Below are the code and all the weights of a small trained network. Each question names an input and a target symbol and asks about switching units off, where a switched-off unit gives its printed mean instead of its output.

import numpy as np


def w(rows, s, z=0):
    codes = np.array(rows[::2]) - 128.0
    scale = np.full(codes.shape[1], s)
    scale[-1] = z or s
    return codes * scale


def f(y):
    return np.maximum(y, 0)


def softmax(a):
    e = np.exp(a - a.max(-1, keepdims=True))
    return e / e.sum(-1, keepdims=True)


def log_softmax(a):
    a = a - a.max(-1, keepdims=True)
    return a - np.log(np.exp(a).sum(-1, keepdims=True))


def net(x, mask):
    ids = ['Λβεζπστω'.index(c) for c in x.split()]
    T = len(ids)
    res = E[ids] + P[:T]
    u = 0
    for l in range(2):
        r = res
        for j in range(2):
            rows = slice(4 * j, 4 * j + 4)
            q, k, v = (r @ M[l][rows].T for M in (Q, K, V))
            z = softmax(np.where(np.tri(T) > 0, q @ k.T / 4**0.5, -1e9)) @ v
            o = O[l][rows]
            res = res + np.where(mask[u + j], z, o[:, -1]) @ o[:, :-1]
        u += 2
        y = f(res @ A[l][:, :-1].T + A[l][:, -1])
        res = res + np.where(mask[u : u + 8], y, B[l][:, -1]) @ B[l][:, :-1]
        u += 8
    return log_softmax(res[-1] @ U[:, :-1].T + U[:, -1])


Q, K, V, O, A, B = {}, {}, {}, {}, {}, {}
E = w([
[81,139,95,169,154,79,112,73,68,102,34],'Λ',
[98,143,89,159,82,255,234,119,96,197,125],'β',
[154,190,74,181,135,246,120,161,171,149,94],'ε',
[43,201,207,160,134,64,121,140,113,98,131],'ζ',
[61,109,115,5,15,141,83,80,195,59,123],'π',
[178,201,141,102,45,193,161,152,93,237,138],'σ',
[107,73,136,23,126,203,27,104,17,132,169],'τ',
[31,50,246,120,140,202,65,140,226,206,134],'ω',
],0.0094)
P = w([
[172,85,145,92,83,205,186,255,180,95,10],'0',
[90,112,139,50,157,114,187,205,118,109,76],'1',
[112,110,156,75,134,109,179,172,107,109,79],'2',
[101,116,152,91,112,111,149,152,99,107,84],'3',
[99,130,160,104,110,117,137,137,106,117,92],'4',
[101,135,157,116,105,119,124,119,109,126,101],'5',
[102,142,160,131,95,118,113,109,113,131,119],'6',
[100,152,154,142,94,123,105,95,120,138,133],'7',
[104,161,153,153,90,118,90,84,129,147,145],'8',
[101,169,149,159,89,120,84,69,135,153,159],'9',
[109,174,150,171,90,124,67,58,143,161,172],'10',
[108,178,140,187,92,127,60,41,145,167,181],'11',
[109,191,135,194,87,126,48,32,159,179,195],'12',
],0.008)
Q[0] = w([
[149,173,90,125,80,229,200,167,192,175,84],'L0H1',
[95,56,112,75,85,200,42,92,85,160,151],'L0H1',
[223,60,109,176,216,115,207,244,134,182,182],'L0H1',
[39,128,154,63,86,71,21,28,81,22,152],'L0H1',
[56,146,105,77,16,199,54,68,180,76,86],'L0H2',
[216,46,62,137,133,51,233,187,248,67,194],'L0H2',
[25,147,168,104,38,215,1,50,123,135,49],'L0H2',
[154,104,189,200,179,18,171,130,168,149,103],'L0H2',
],0.0094)
K[0] = w([
[252,115,71,185,224,105,149,249,40,138,20],'L0H1',
[117,192,72,205,121,100,164,33,153,140,126],'L0H1',
[75,70,147,59,129,91,197,232,162,86,16],'L0H1',
[78,125,161,199,87,135,60,2,149,157,233],'L0H1',
[106,135,116,223,121,173,44,35,70,174,194],'L0H2',
[168,42,113,95,214,136,162,211,51,84,85],'L0H2',
[110,168,149,196,103,128,28,15,150,174,209],'L0H2',
[98,83,215,30,138,122,103,229,133,82,120],'L0H2',
],0.0084)
V[0] = w([
[11,29,189,206,162,167,146,80,135,168,172],'L0H1',
[85,69,93,115,84,150,194,136,220,142,14],'L0H1',
[75,182,87,57,18,93,157,62,209,13,95],'L0H1',
[158,155,3,214,112,152,251,70,80,99,164],'L0H1',
[105,81,162,60,127,135,238,175,110,92,148],'L0H2',
[86,183,230,83,105,103,200,194,182,126,138],'L0H2',
[179,138,92,133,131,96,62,126,88,117,17],'L0H2',
[168,96,132,71,159,81,55,36,36,115,246],'L0H2',
],0.0056)
O[0] = w([
[68,146,86,113,78,72,63,98,122,170,39,116],'L0H1',
[180,148,137,149,128,238,103,88,57,119,90,240],'L0H1',
[119,200,126,87,254,173,123,91,36,130,161,203],'L0H1',
[130,79,19,146,120,86,108,139,43,119,199,71],'L0H1',
[56,129,99,133,142,150,96,206,56,122,124,111],'L0H2',
[42,177,171,131,101,191,132,185,90,160,141,188],'L0H2',
[173,122,144,51,82,161,201,72,116,55,111,117],'L0H2',
[157,100,87,118,192,117,144,148,177,147,173,3],'L0H2',
],0.0064,0.0046)
A[0] = w([
[101,146,79,128,146,88,63,86,58,86,115,128],'L0N1',
[120,102,153,59,61,143,77,84,86,152,169,147],'L0N2',
[103,1,172,50,88,144,121,167,215,156,124,130],'L0N3',
[84,79,139,167,173,135,154,149,128,182,149,126],'L0N4',
[138,223,157,175,98,133,159,108,102,186,123,154],'L0N5',
[127,137,130,136,163,183,153,75,88,168,185,115],'L0N6',
[184,21,145,102,174,127,218,185,115,15,207,2],'L0N7',
[25,145,168,134,166,103,57,88,84,136,162,166],'L0N8',
],0.0074,0.009)
B[0] = w([
[73,69,225,156,37,178,126,28,140,69,140,166],'L0N1',
[171,124,129,29,58,154,103,122,165,187,132,205],'L0N2',
[183,171,116,59,127,48,55,148,89,129,47,157],'L0N3',
[186,102,223,129,217,129,158,105,167,125,139,141],'L0N4',
[138,208,123,219,95,131,129,144,118,152,148,254],'L0N5',
[154,227,68,109,169,124,52,151,137,132,110,174],'L0N6',
[55,125,255,67,195,107,245,142,55,45,42,128],'L0N7',
[120,158,235,87,129,82,138,109,188,73,120,244],'L0N8',
],0.0067,0.0093)
Q[1] = w([
[41,56,153,46,168,19,85,83,198,46,98],'L1H1',
[58,122,236,106,50,66,77,59,169,86,46],'L1H1',
[89,162,159,213,166,49,156,176,92,126,112],'L1H1',
[128,72,16,223,194,104,235,182,49,108,118],'L1H1',
[70,149,139,135,146,106,99,176,165,148,133],'L1H2',
[132,62,82,109,193,97,221,148,94,146,233],'L1H2',
[56,123,165,87,187,64,145,156,137,92,179],'L1H2',
[73,137,232,1,111,109,66,49,170,48,138],'L1H2',
],0.0089)
K[1] = w([
[132,107,92,127,148,29,51,69,138,162,229],'L1H1',
[149,155,152,134,115,96,95,98,189,171,203],'L1H1',
[137,115,162,34,58,166,108,175,123,196,159],'L1H1',
[98,109,129,93,145,113,161,185,83,98,92],'L1H1',
[116,64,171,43,108,84,98,97,179,203,170],'L1H2',
[70,137,139,110,114,116,227,111,35,133,118],'L1H2',
[104,128,202,106,150,1,178,40,95,127,189],'L1H2',
[97,135,101,184,153,83,79,37,177,132,177],'L1H2',
],0.0086)
V[1] = w([
[254,79,61,46,137,144,119,72,62,194,98],'L1H1',
[166,129,88,23,57,163,43,78,81,116,55],'L1H1',
[138,97,190,219,129,122,138,106,190,65,88],'L1H1',
[99,170,95,203,25,131,116,188,34,212,109],'L1H1',
[171,134,173,185,87,154,179,89,119,32,114],'L1H2',
[41,82,119,74,171,125,68,88,124,89,85],'L1H2',
[218,59,147,113,138,159,116,219,111,214,107],'L1H2',
[98,193,49,100,190,127,103,159,114,170,183],'L1H2',
],0.0063)
O[1] = w([
[205,209,90,217,62,132,77,66,94,45,102,66],'L1H1',
[164,131,134,204,78,34,88,120,78,68,198,254],'L1H1',
[97,55,160,51,171,234,105,130,38,169,159,147],'L1H1',
[22,154,72,62,119,56,151,44,156,33,173,188],'L1H1',
[187,108,59,47,165,149,189,129,134,141,136,190],'L1H2',
[76,150,56,219,71,149,85,166,125,146,106,123],'L1H2',
[143,84,191,192,130,160,118,48,251,191,120,104],'L1H2',
[57,183,199,153,130,2,122,120,63,79,67,74],'L1H2',
],0.0061,0.013)
A[1] = w([
[111,180,165,140,163,81,140,127,118,111,106,92],'L1N1',
[186,158,75,164,73,106,69,108,84,78,144,140],'L1N2',
[129,93,161,90,154,134,90,126,49,118,122,126],'L1N3',
[114,167,94,199,100,59,106,193,118,117,82,143],'L1N4',
[127,140,186,151,196,167,130,164,142,178,84,77],'L1N5',
[106,86,90,195,255,44,120,146,83,201,54,9],'L1N6',
[205,115,41,94,166,170,134,145,125,115,162,100],'L1N7',
[68,148,92,157,89,36,144,102,113,105,91,115],'L1N8',
],0.0083,0.011)
B[1] = w([
[123,85,58,143,99,204,74,107,141,115,130,149],'L1N1',
[81,110,155,110,170,98,121,166,113,151,140,248],'L1N2',
[152,132,159,164,141,138,121,55,158,104,136,173],'L1N3',
[196,53,148,118,119,105,205,130,137,171,128,177],'L1N4',
[145,113,62,135,56,113,106,89,110,77,116,161],'L1N5',
[42,112,168,227,80,101,17,180,2,16,150,128],'L1N6',
[194,119,87,91,104,194,130,180,79,178,102,152],'L1N7',
[120,170,87,130,101,149,121,183,163,166,66,173],'L1N8',
],0.0088,0.016)
U = w([
[187,119,73,96,112,169,117,150,103,144,118,105],'Λ',
[72,14,90,146,68,127,92,143,94,100,238,5],'β',
[175,110,177,112,108,67,207,41,138,73,120,98],'ε',
[60,89,159,88,214,130,156,165,140,187,104,197],'ζ',
[135,254,196,153,221,135,77,176,55,105,123,156],'π',
[90,158,57,99,121,95,88,153,119,132,64,109],'σ',
[166,87,142,126,121,65,179,181,117,152,97,211],'τ',
[114,136,178,175,93,195,102,129,175,189,63,151],'ω',
],0.0052,0.003)

Each question gives the input, a string of symbols that net reads in full, and the target symbol t.
The units are the heads (4 rows each of Q, K, V and O) and the neurons (one row each of A and B). Each row of codes is followed by its name. A weight is (code - 128) times the scale printed after its matrix; where a second scale follows, it is the last column's (O, A, B and U).
mask holds one flag per unit, layer by layer, with each layer's heads first. A switched-off unit (its flag False) gives its mean, the last column of its rows in O or B, instead of its output. The means were averaged over made-up inputs and are rounded, as every weight is.
A unit's drop is (log p(t) with every unit on - log p(t) with that unit switched off) / (log p(t) with every unit on - log p(t) with every unit switched off).
The circuit of an input: a set's keep is (log p(t) with only the set's units on - log p(t) with every unit switched off) / (log p(t) with every unit on - log p(t) with every unit switched off). Starting from the 12 units with the biggest drops (on a tie, the unit counted first), units are removed one at a time, each time the one whose removal leaves the highest keep (on an exact tie, the one counted first), for as long as the keep stays at least 0.8.
circuit, biggest first: the units of the circuit, biggest drop first
unit that matters most: the unit with the biggest drop
k most important neurons: the k neurons with the biggest drops, biggest first
drop when u is switched off: that unit's drop, to one decimal
input τ Λ ω ε ω Λ ζ ζ σ σ ε Λ σ, target ω: 3 most important neurons -> (L0N8; L0N5; L0N3)
input ε Λ β ζ, target ζ: circuit, biggest first -> (L1H1; L0N8)
input π π ω β τ Λ π π Λ, target π: 2 most important neurons -> (L0N1; L0N8)
input ζ π ε τ π Λ, target τ: circuit, biggest first -> (L1H1; L1N4; L0N2; L1N2)
input ε τ ε π, target ε: 3 most important neurons -> (L0N2; L0N6; L0N5)
input ε β π ε β, target Λ: circuit, biggest first -> (L0H1; L1H2; L1N7; L0H2)
input ζ ε σ σ ω Λ ε ε ε π ε ε π, target ε: 2 most important neurons -> (L0N2; L0N5)
input Λ ε σ τ Λ σ σ σ τ τ ε σ Λ, target σ: unit that matters most -> L1N8
input Λ ε ε ε ζ τ ζ π Λ, target π: circuit, biggest first -> (L0H1; L1H2)
input Λ β ω, target ω: circuit, biggest first -> (L1H2; L1H1; L1N2)
input ε ω Λ π, target Λ: 3 most important neurons -> (L0N5; L1N7; L0N2)
input σ β β σ Λ Λ π σ, target ε: circuit, biggest first -> (L1H2; L1H1; L0H2; L0N5)
input σ τ ε β ε ω ε σ Λ σ π ε, target ε: circuit, biggest first -> (L1H2; L1H1; L0H2; L0N8)
input β ε σ π τ ε Λ, target τ: unit that matters most -> L0N2
input σ Λ σ, target ε: circuit, biggest first -> (L1H2; L1H1; L0N8)
input ζ τ σ, target ζ: circuit, biggest first -> (L1H1; L0H2; L0N8)
input π τ ζ Λ ε σ π, target σ: 2 most important neurons -> (L0N5; L1N8)
input Λ ε τ ω ε τ, target ε: 3 most important neurons -> (L0N2; L0N5; L0N6)
input π σ ζ ε τ π, target τ: 2 most important neurons -> (L1N4; L0N3)
input π β ε ζ π Λ ζ Λ, target ζ: unit that matters most -> L1H1
input β ε σ ζ σ ζ, target σ: 2 most important neurons -> (L1N8; L0N2)
input τ β π σ ε π ε π ε, target ω: 2 most important neurons -> (L0N8; L0N3)
input β ε ε, target σ: 2 most important neurons -> (L1N8; L0N8)
input ω ζ τ π β π ζ ε ε, target β: 2 most important neurons -> (L0N3; L0N8)
input τ ω ω Λ τ Λ ω τ τ, target τ: 2 most important neurons -> (L0N3; L1N4)
input ε σ β ε σ β ε Λ ζ ω π τ, target π: 2 most important neurons -> (L0N8; L0N6)
input π π ε τ, target ε: unit that matters most -> L0N2
input Λ ε τ π π σ τ, target σ: 2 most important neurons -> (L0N5; L1N8)
input π ω π, target ω: drop when L0N6 is switched off -> 0.1
input ε Λ ω ζ, target ω: drop when L1H2 is switched off -> 0.2
